Below are the code and all the weights of a small trained network. Each question names an input and a class and asks about switching units off, where a switched-off unit gives its printed mean instead of its output.

import numpy as np


def w(rows, s, z=0):
    codes = np.array(rows[::2]) - 128.0
    scale = np.full(codes.shape[1], s)
    scale[-1] = z or s
    return codes * scale


def f(y):
    return np.maximum(y, 0)


def log_softmax(a):
    a = a - a.max(-1, keepdims=True)
    return a - np.log(np.exp(a).sum(-1, keepdims=True))


def net(x, mask):
    res = np.array(x, float).reshape(1, 8) / 4 @ E
    y = f(res @ A[0][:, :-1].T + A[0][:, -1])
    res = res + np.where(mask, y, B[0][:, -1]) @ B[0][:, :-1]
    return log_softmax(res[-1] @ U[:, :-1].T + U[:, -1])


A, B = {}, {}
E = w([
[85,87,173,155,142,101,156,124,204,66,78,76],'x0',
[184,147,95,132,181,83,115,92,125,164,82,76],'x1',
[87,120,94,155,137,143,2,141,111,107,84,140],'x2',
[163,83,122,95,71,186,136,154,125,146,68,90],'x3',
[128,125,127,131,131,131,127,129,130,130,129,127],'x4',
[104,59,44,68,150,116,157,95,154,117,115,187],'x5',
[152,202,96,78,168,190,120,129,169,55,153,104],'x6',
[124,136,126,125,128,123,129,134,132,134,124,129],'x7',
],0.0086)
A[0] = w([
[93,111,136,102,80,166,139,150,139,102,183,159,157],'neuron 1',
[73,106,148,140,142,124,113,120,181,91,65,99,92],'neuron 2',
[74,155,144,159,178,82,116,74,136,115,180,169,153],'neuron 3',
[149,175,200,182,115,147,102,188,100,145,143,59,120],'neuron 4',
[127,82,134,165,100,84,140,111,87,168,113,140,3],'neuron 5',
[76,120,145,121,87,150,167,167,139,96,162,153,125],'neuron 6',
[96,115,150,128,92,178,135,188,121,105,166,178,146],'neuron 7',
[90,73,161,123,127,120,166,138,185,76,71,71,150],'neuron 8',
[120,79,160,167,111,98,187,130,87,188,106,146,70],'neuron 9',
[98,69,71,91,151,126,155,82,158,109,98,166,61],'neuron 10',
[152,140,60,83,121,144,125,121,78,177,151,174,77],'neuron 11',
[113,111,117,113,81,146,117,195,127,119,100,115,199],'neuron 12',
[210,144,75,119,167,107,129,69,142,176,94,67,153],'neuron 13',
[164,143,99,95,98,160,115,136,84,187,144,157,46],'neuron 14',
[148,140,113,92,105,136,116,167,71,161,167,157,68],'neuron 15',
[165,152,108,101,164,175,152,131,151,89,157,96,112],'neuron 16',
[118,68,153,149,92,79,140,142,109,177,93,153,66],'neuron 17',
[151,167,119,90,154,178,140,140,159,74,159,103,36],'neuron 18',
[160,163,95,90,153,160,132,129,156,83,144,117,26],'neuron 19',
[80,101,147,170,136,84,145,128,176,79,91,102,25],'neuron 20',
[151,190,193,182,103,124,107,165,94,121,128,74,45],'neuron 21',
[130,157,107,101,164,165,75,131,156,95,125,120,59],'neuron 22',
[129,126,86,166,163,124,73,113,120,126,92,99,108],'neuron 23',
[140,157,118,89,155,168,135,132,170,86,130,107,18],'neuron 24',
[95,122,118,150,139,157,34,136,108,104,84,149,43],'neuron 25',
[104,89,147,174,130,79,119,123,120,176,147,153,77],'neuron 26',
[77,167,151,179,167,75,105,117,122,105,207,151,195],'neuron 27',
[154,106,116,103,98,171,116,135,99,143,116,114,175],'neuron 28',
[84,107,112,160,139,121,34,140,96,123,91,143,51],'neuron 29',
[169,173,105,94,141,166,138,115,155,92,145,117,82],'neuron 30',
[190,142,114,111,158,86,151,91,123,146,105,82,130],'neuron 31',
[155,88,133,117,93,169,125,170,141,146,86,109,57],'neuron 32',
[158,124,152,109,120,105,212,112,143,170,172,114,60],'neuron 33',
[144,148,94,124,120,136,96,134,80,156,162,158,51],'neuron 34',
[153,146,104,129,129,133,125,139,71,137,153,160,22],'neuron 35',
[140,94,113,108,80,182,123,139,133,130,83,94,180],'neuron 36',
[168,139,122,139,158,118,134,90,132,135,98,114,53],'neuron 37',
[85,112,133,152,88,180,101,165,143,103,167,156,148],'neuron 38',
[192,143,182,96,129,115,255,80,153,159,196,114,80],'neuron 39',
[174,147,86,136,162,96,104,90,127,160,98,63,179],'neuron 40',
[140,97,119,161,125,93,140,123,113,174,108,124,122],'neuron 41',
[157,106,139,89,91,158,183,152,117,133,107,90,111],'neuron 42',
[109,121,154,117,93,159,170,181,121,90,165,162,111],'neuron 43',
[115,55,45,54,141,107,145,74,139,118,114,191,55],'neuron 44',
[163,154,91,110,115,157,104,143,61,187,167,169,57],'neuron 45',
[164,111,143,98,62,172,139,173,132,144,72,90,181],'neuron 46',
[138,98,113,111,97,175,87,157,132,147,70,111,141],'neuron 47',
],0.0076,0.0026)
B[0] = w([
[88,66,162,139,200,73,75,130,68,178,93,156,204],'neuron 1',
[185,105,167,126,125,97,123,173,201,85,210,70,206],'neuron 2',
[178,204,8,65,130,78,251,71,70,150,191,89,236],'neuron 3',
[96,142,183,57,92,223,134,22,215,207,84,204,242],'neuron 4',
[32,206,140,190,78,199,85,167,47,60,129,72,184],'neuron 5',
[116,46,172,142,199,47,91,149,80,169,82,169,202],'neuron 6',
[112,71,176,136,194,52,111,129,73,167,62,146,207],'neuron 7',
[184,134,171,135,144,73,92,163,184,72,233,51,235],'neuron 8',
[50,196,91,201,94,197,95,158,77,51,128,92,210],'neuron 9',
[97,198,254,78,79,210,91,32,209,180,123,131,219],'neuron 10',
[166,131,203,125,135,100,93,140,187,98,194,59,208],'neuron 11',
[157,132,97,143,173,105,163,105,111,159,142,160,188],'neuron 12',
[103,52,187,141,188,62,85,134,55,160,80,144,221],'neuron 13',
[164,106,162,108,135,103,103,150,172,83,199,54,189],'neuron 14',
[156,92,190,118,123,93,92,152,171,83,179,61,188],'neuron 15',
[53,159,118,194,99,182,98,151,65,84,119,112,191],'neuron 16',
[34,199,92,195,79,195,105,149,40,62,145,38,208],'neuron 17',
[56,165,113,194,80,170,90,166,31,85,118,94,186],'neuron 18',
[51,183,125,164,80,157,108,145,61,91,112,93,178],'neuron 19',
[205,123,169,62,105,87,105,173,191,82,230,31,202],'neuron 20',
[97,163,208,31,80,208,136,28,216,218,76,170,221],'neuron 21',
[78,143,91,168,90,167,110,172,85,99,91,132,176],'neuron 22',
[161,44,110,154,151,124,142,170,158,119,64,202,189],'neuron 23',
[59,158,119,177,93,152,113,155,52,84,123,74,173],'neuron 24',
[221,80,35,159,71,157,148,157,198,109,64,195,204],'neuron 25',
[72,204,92,162,96,182,128,139,59,69,141,79,199],'neuron 26',
[170,173,33,52,155,100,231,68,84,163,184,141,255],'neuron 27',
[158,160,102,134,171,96,177,108,132,149,163,118,180],'neuron 28',
[194,83,50,177,64,179,165,192,188,76,79,208,215],'neuron 29',
[56,168,126,183,103,182,94,157,69,91,115,94,185],'neuron 30',
[98,57,162,138,197,70,73,154,89,170,67,168,194],'neuron 31',
[143,198,62,65,144,80,202,77,92,143,176,96,174],'neuron 32',
[178,66,52,182,67,184,113,199,196,86,69,210,200],'neuron 33',
[167,118,163,93,113,97,118,155,212,65,180,59,185],'neuron 34',
[159,116,164,97,99,111,118,152,172,86,185,84,167],'neuron 35',
[149,190,65,113,171,80,191,76,85,161,186,115,195],'neuron 36',
[109,79,157,105,155,103,101,150,89,150,83,123,155],'neuron 37',
[133,66,156,127,205,77,106,143,78,166,74,183,202],'neuron 38',
[220,72,43,187,93,183,114,201,227,98,63,251,251],'neuron 39',
[89,64,183,133,182,77,104,150,76,175,64,161,213],'neuron 40',
[73,160,122,192,119,183,82,155,63,110,132,108,185],'neuron 41',
[173,138,61,132,139,92,189,106,106,138,148,157,183],'neuron 42',
[114,70,159,142,186,58,84,145,72,166,64,172,195],'neuron 43',
[67,201,238,60,90,246,109,18,206,209,101,153,246],'neuron 44',
[168,111,193,110,114,91,54,176,209,69,211,53,212],'neuron 45',
[143,189,63,104,178,72,210,63,102,162,173,110,210],'neuron 46',
[153,154,58,118,157,125,195,93,107,146,170,140,193],'neuron 47',
],0.0045,0.0067)
U = w([
[24,170,103,163,61,179,101,177,42,81,123,66,91],'0',
[181,113,198,102,121,68,100,180,198,89,203,36,99],'1',
[92,154,209,71,84,198,120,2,186,188,94,173,106],'2',
[194,86,30,152,89,147,134,208,178,107,76,227,122],'3',
[92,70,182,124,221,31,97,152,46,168,69,163,101],'4',
[153,173,16,88,160,63,215,48,74,148,181,112,113],'5',
[117,127,122,136,141,126,126,124,113,135,137,126,247],'6',
],0.0084,0.011)

Each question gives the input, the list of numbers given to net, and the class t.
The units are the neurons (one row each of A and B). Each row of codes is followed by its name. A weight is (code - 128) times the scale printed after its matrix; where a second scale follows, it is the last column's (A, B and U).
mask holds one flag per neuron, in row order. A switched-off neuron (its flag False) gives its mean, the last column of its row in B, instead of its output. The means were averaged over made-up inputs and are rounded, as every weight is.
A unit's drop is (log p(t) with every unit on - log p(t) with that unit switched off) / (log p(t) with every unit on - log p(t) with every unit switched off).
The circuit of an input: a set's keep is (log p(t) with only the set's units on - log p(t) with every unit switched off) / (log p(t) with every unit on - log p(t) with every unit switched off). Starting from the 12 units with the biggest drops (on a tie, the unit counted first), units are removed one at a time, each time the one whose removal leaves the highest keep (on an exact tie, the one counted first), for as long as the keep stays at least 0.8.
circuit, biggest first: the units of the circuit, biggest drop first
unit that matters most: the unit with the biggest drop
top k neurons: the k neurons with the biggest drops, biggest first
drop when u is switched off: that unit's drop, to one decimal
input [-2,1,-6,7,1,-4,5,6], class 5: circuit, biggest first -> [neuron 46]
input [-4,7,3,7,-3,-1,6,-2], class 4: top 2 neurons -> [neuron 13; neuron 40]
input [7,-4,-1,-7,-2,8,-4,-1], class 2: top 3 neurons -> [neuron 44; neuron 10; neuron 45]
input [-7,-8,0,2,1,-5,0,-7], class 4: circuit, biggest first -> [neuron 7; neuron 38]
input [-4,8,-6,-4,-8,4,0,5], class 4: circuit, biggest first -> [neuron 13; neuron 31]
input [-8,2,8,8,7,-5,-7,8], class 1: top 2 neurons -> [neuron 45; neuron 14]
input [4,-1,-7,2,-1,8,-1,-6], class 2: top 2 neurons -> [neuron 44; neuron 10]
input [-7,1,7,-5,3,-4,-2,0], class 1: circuit, biggest first -> [neuron 45; neuron 34]
input [-6,-2,8,-6,2,-4,5,-1], class 3: circuit, biggest first -> [neuron 25; neuron 29]
input [1,2,-5,7,3,2,1,-7], class 5: circuit, biggest first -> [neuron 46; neuron 36]
input [7,-3,-8,-3,7,1,1,3], class 3: top 2 neurons -> [neuron 39; neuron 33]
input [-7,8,-6,-8,-8,0,-4,-3], class 4: top 3 neurons -> [neuron 13; neuron 31; neuron 40]
input [6,6,-8,-3,-2,-7,-3,2], class 3: top 4 neurons -> [neuron 39; neuron 33; neuron 44; neuron 10]
input [6,-5,8,4,5,-1,4,8], class 3: top 2 neurons -> [neuron 25; neuron 29]
input [3,-2,6,-8,6,6,-5,-2], class 5: top neuron -> [neuron 3]
input [8,5,3,5,0,7,5,-4], class 1: top 3 neurons -> [neuron 8; neuron 2; neuron 20]
input [-7,7,5,-7,-1,-2,2,-2], class 1: top 3 neurons -> [neuron 45; neuron 34; neuron 11]
input [-2,-1,8,-7,1,5,6,-7], class 3: top 3 neurons -> [neuron 25; neuron 29; neuron 23]
input [8,0,7,6,7,-2,-7,3], class 1: top 3 neurons -> [neuron 8; neuron 2; neuron 20]
input [8,7,8,3,-1,-6,-3,-5], class 1: circuit, biggest first -> [neuron 2]
input [-5,-5,6,3,0,-8,4,1], class 2: top 2 neurons -> [neuron 4; neuron 21]
input [-6,6,-5,-5,0,6,1,3], class 1: top 3 neurons -> [neuron 11; neuron 45; neuron 4]
input [4,6,7,-4,-5,-4,-7,-5], class 0: drop when neuron 17 is switched off -> 0.4
input [6,-4,4,7,-8,8,-1,-2], class 2: drop when neuron 27 is switched off -> 0.1
input [-5,2,-8,-8,6,-2,-2,-7], class 3: drop when neuron 33 is switched off -> 0.4
input [-5,0,-8,-7,-3,6,3,-5], class 3: drop when neuron 39 is switched off -> 0.9
input [1,-5,-4,6,-6,5,7,-5], class 0: unit that matters most -> neuron 18
